array([[139, 102, 122, 104, 134],
       [124, 119, 152, 143, 110],
       [148, 142, 106, 107, 106]]) value 122

array([145, 136, 143, 106, 141]) value 143

array([103, 145, 133, 129,  99]) value 133

array([125, 128, 132, 103, 114]) value 132

array([155, 134, 131, 136, 125]) value 131

array([[143, 134, 130, 152, 111],
       [134, 110, 113, 107, 136]]) value 130

array([120, 103, 117, 117, 132]) value 117

array([[132, 116, 121, 146, 127],
       [128, 128, 134, 105, 117],
       [124, 121, 131, 124, 124]]) value 121

array([145, 143,  99, 122, 101]) value 99
---
[[134 139 136 138 115 142 135]
 [129 143 123 111 124 127 102]
 [126 120 149 121 121 146 130]] → 146

[[134 127 152 112 110 146]
 [131 137 116 141 106 123]
 [143 127 117 127 113 132]] → 113

[[130 123 125 118 115 119 123]
 [127 137 129 131 135 111 137]
 [136 138 140 138 149 138 144]] → 138

[[125 141 108 114 136]
 [133 119 138 145 147]
 [104 121 123 116 137]] → 116

[[142 127 113 157]
 [114 139 154 121]
 [110 137 150 138]] → 150

[[126 128 131 117 152 142 125]
 [118 137 145 127 144 120 123]
 [124 124 136 130 119 115 138]] → 115
---
[[137, 136, 115, 110, 136, 125, 133],
 [127, 114, 122, 122, 135, 113, 124],
 [125, 133, 156, 120, 114, 151, 149]] Answer: 151

[[109, 141, 122, 139, 113, 132],
 [138, 115, 123, 141, 117, 109],
 [146, 121, 134, 128, 132, 150]] Answer: 132

[[126, 128, 116, 155],
 [128, 130, 136, 115],
 [130, 130, 135, 114]] Answer: 135

[[151, 137, 151, 140, 125],
 [123, 132, 143, 108, 114],
 [129, 121, 118, 145, 111]] Answer: 145

[[126, 127, 131, 132, 152, 127],
 [128, 128, 125, 133, 140, 124],
 [133, 124, 121, 132, 113, 123]] Answer: 113

[[129, 130, 157, 146, 128],
 [130, 147, 149, 129, 128],
 [151, 151, 129, 128, 129]] Answer: 128

[[122, 138, 141, 147, 124],
 [122, 139, 141, 147, 124],
 [120, 143, 148, 152, 121]] Answer: 152
---
144  145  112  119  149  126  107 out 149

137  124  114  151
112  138  141  115
136  128  101  132
out 128

132  138  140  107  120
124  134  133  108  134
124  121  127  126  107
out 127

131  107  113  139  104 out 113

154  125  119  138  127  142  113
117  141  118  101  129  118  112
138  108  138  156  132  134  141
out 132

142  117  136  150 out 117

120  117  157  129  155  145  134
143  133  105  115  103  128  116
out 103

106  145  105  152  118  111  101 out 118

115  132  139  129  116  150
149  141  106  131  138  114
out 131
---
[119 136 131 140 137 104 121] ⇒ 119, 121

[134 141 145 149 140 147] ⇒ 134, 147

[144 150 134 114 118] ⇒ 144, 118

[[118 113 146 134 125]
 [121 139 146 104 108]] ⇒ 118, 108

[114 149 135 144 114 126 100] ⇒ 114, 100

[133 157 127 133] ⇒ 133, 133

[[129 130 100 124]
 [133 126 125 123]] ⇒ 129, 123

[154 149 132 101 153 139] ⇒ 154, 139

[114 111  99 116 145 126 114] ⇒ 114, 114
---
[[148, 153, 124, 122, 142, 106], [139, 145, 118, 134, 121, 132]] gives 121
[[130, 127, 146, 151, 127], [149, 132, 136, 131, 154]] gives 131
[[112, 145, 141, 123, 117, 150], [126, 131, 130, 120, 125, 130]] gives 125
[[145, 116, 146, 117, 128], [115, 103, 119, 114, 143]] gives 114
[[105, 144, 110, 158, 125], [131, 109, 112, 118, 123]] gives 118
[[128, 136, 135, 146, 125, 130, 116], [143, 128, 131, 154, 125, 143, 142]] gives 143
[[102, 157, 150, 150, 129], [150, 130, 120, 153, 128]] gives 153
---
Q:
[[123 133 135 121 119 123 135 134 134 123 122 123 124]
 [141 116 126 128 136 140 118 118 120 128 140 138 140]
 [124 132 133 123 122 124 132 132 132 126 124 125 125]
 [142 123 120 136 136 141 119 123 123 138 142 137 140]
 [131 127 128 128 128 130 128 128 128 129 129 127 129]
 [135 130 123 136 121 133 134 129 128 123 132 132 135]
 [134 113 130 122 143 133 115 116 119 130 133 131 131]
 [136 125 131 125 122 133 131 128 128 120 132 132 136]
 [106 138 138 118 120 109 138 137 136 122 109 114 109]]
A: 109

Q:
[[132 131 133 120 110 114 136 134 142 148]
 [132 114 140 116 131 125 153 121 128 139]
 [134 113 127 113 138 131 128 112 139 146]
 [132 134 124 138 132 150 109 125 117 116]
 [127 137 119 140 133 142 105 128 121 114]
 [111 131 116 137 137 112 124 136 126 109]
 [128 119 126 129 120 156 120 115 124 139]
 [139 147 125 131 136 117 109 139 133 117]
 [138 134 144 129 138 123 146 137 116 112]]
A: 112

Q:
[[105 144 120 115 130 135 132 144]
 [124 144 120 117 113 123 125 143]
 [111 125 110 137 114 108 134 121]
 [112 144 120 136 114 108 126 122]
 [131 125 111 131 112 108 126 130]
 [130 145 121 121 112 110 120 139]]
A: 139

Q:
[[126 134 102 118 137 130 144 149 126 138 132 138 135]
 [124 136 102 119 132 130 143 147 126 137 134 139 135]
 [128 133 102 117 140 130 145 148 126 138 132 136 133]
 [124 136 102 119 133 130 143 148 126 137 133 140 135]
 [127 134 102 117 139 130 145 149 126 138 132 137 134]
 [127 134 102 117 138 130 144 149 126 138 132 138 134]
 [125 135 102 118 136 130 144 149 126 138 133 139 135]
 [124 135 102 118 134 130 144 149 126 137 133 139 135]
 [129 133 102 117 140 130 145 148 126 138 131 135 133]
 [125 135 102 118 135 130 144 149 126 138 133 139 135]]
A: 135

Q:
[[125 143 131 139 127 138 142 128 125 127 123 124 129]
 [124 145 130 129 129 124 132 127 125 110 120 116 132]
 [125 139 127 127 126 130 138 127 127 117 123 124 133]
 [129 121 124 114 128 119 121 127 131 119 129 130 132]
 [130 112 118 107 122 130 133 124 135 125 133 143 136]
 [127 130 125 124 124 135 139 126 129 124 127 132 133]
 [125 142 133 143 127 139 140 129 124 132 124 123 126]
 [127 137 135 146 131 133 129 131 123 137 126 122 122]
 [130 119 127 130 126 138 133 128 130 143 133 138 126]
 [127 135 135 144 133 127 123 131 123 134 126 119 121]
 [132 109 124 124 124 139 132 127 133 146 137 145 127]
 [130 121 130 130 131 122 117 130 128 134 130 127 123]]
A: 123

Q:
[[140 124 138 124 131 126 127 133 134 135 137 136]
 [131 130 128 120 133 121 142 131 136 137 130 138]
 [131 140 130 124 123 123 137 137 127 131 130 132]
 [135 111 134 120 126 113 118 118 150 144 134 143]
 [122 140 125 133 128 117 154 121 122 127 126 128]
 [124 135 127 147 133 121 136 126 110 117 127 118]]
A: 118

Q:
[[122 127 145 130 126 125 126]
 [136 132 142 122 123 124 126]
 [117 130 150 123 123 135 130]
 [127 135 131 127 141 120 120]
 [132 113 138 142 131 115 126]
 [128 121 148 124 130 134 117]
 [128 132 148 135 131 124 116]
 [121 127 150 140 139 130 118]
 [123 121 137 128 134 134 126]]
A: 126
---
[[116 103 135 139 124 146]
 [111 127 144 122 154 116]
 [129 149 110 122 147 109]]	139

[[114 131 139 116 132]
 [130 135 105 131 136]
 [149 138 140 131 134]]	139

[[133 136 137 130 146 145]
 [133 134 143 131 147 139]
 [131 137 144 150 133 131]]	130

[[106 102 102 133]
 [108 101 102 130]
 [110  99 114 128]]	102

[[126 123 119 126]
 [130 134  99 131]
 [126 154 127 109]]	123

[[121 150 124 125 141]
 [148 126 111 117 120]
 [116 148 121 124 140]]	124

[[118 125 137 104 120]
 [137 137 115 124 131]
 [130 128 124 137 138]]	137

[[129 114 140 123]
 [107 134  99 122]
 [130 125 134 118]]	114
---
[[116 123 125 124 129 132]
 [135 138 133 128 115 123]
 [105 113 131 116 131 122]]
116

[[125 135 133 135 107]
 [136 129 143 103 112]
 [136 127 115 138 120]]
125

[[111 110 123 112 113 151 136]
 [130 136 133 129 141 132 135]
 [117 123 130 119 126 127 135]]
111

[[132 141 129 118]
 [141 132 123 114]
 [141 100 120 121]]
132

[[110 107 109 108 107 107 109]
 [118 117 130 126 122 117 122]
 [116 124 126 121 130 115 115]]
110

[[130 103 136 126]
 [125 142 112 128]
 [139 123 138 130]]
130

[[144 117 123 133 128 119]
 [124 130 153 127 125 139]
 [109 107 137 103 119 105]]
144

[[138 134 124 120 125 122]
 [156 151 123 135 127 126]
 [144 147 129 130 133 129]]
138
---
[126  98 131 105 110 141]
141, 131

[[121 130 108 144 128 107]
 [137 113 126 110 116 141]]
144, 141

[102  99 124 140]
140, 124

[141 102 119 115 123 138 134]
141, 138

[[129 138 135 131 124 154 135]
 [149 128 133 123 131 126 128]]
154, 149

[102 133 135 118 111 123]
135, 133

[144 105 135 113 125]
144, 135

[112  98 112 152 115]
152, 115
---
[[128 104 125 125 115 137]
 [131 103 129 128 115 140]
 [129 103 126 127 112 137]] -> 103

[[ 99 127 135 114]
 [ 98 126 135 117]] -> 127

[[114 115 105 129 152]
 [123 117 110 124 157]] -> 115

[[134 134 128 137 144 129 123]
 [107 137 127 101 132 129 120]] -> 134

[[128 101 138 125]
 [132 101 138 128]] -> 101

[[117 126 105 110 146 131]
 [146 125 128 122 140 155]
 [123 126 100 128 150 116]] -> 125

[[131 126 118 124]
 [131 109 112 101]
 [116 142 146 134]] -> 109

[[105 120 125 129 125 128]
 [118 117 117 137 129 139]] -> 120
---
(122, 146, 118, 150, 100) >> 150
(119, 155, 128, 141, 140) >> 141
(149, 113, 110, 121, 126) >> 121
(135, 124, 101, 109, 125) >> 109
(156, 140, 101, 147, 127) >> 147
(119, 135, 127, 107, 104) >> 107
(139, 132, 139, 115, 106) >> 115
(121, 136, 138, 120, 104) >> 120
(105, 147, 111, 135, 144) >> 135
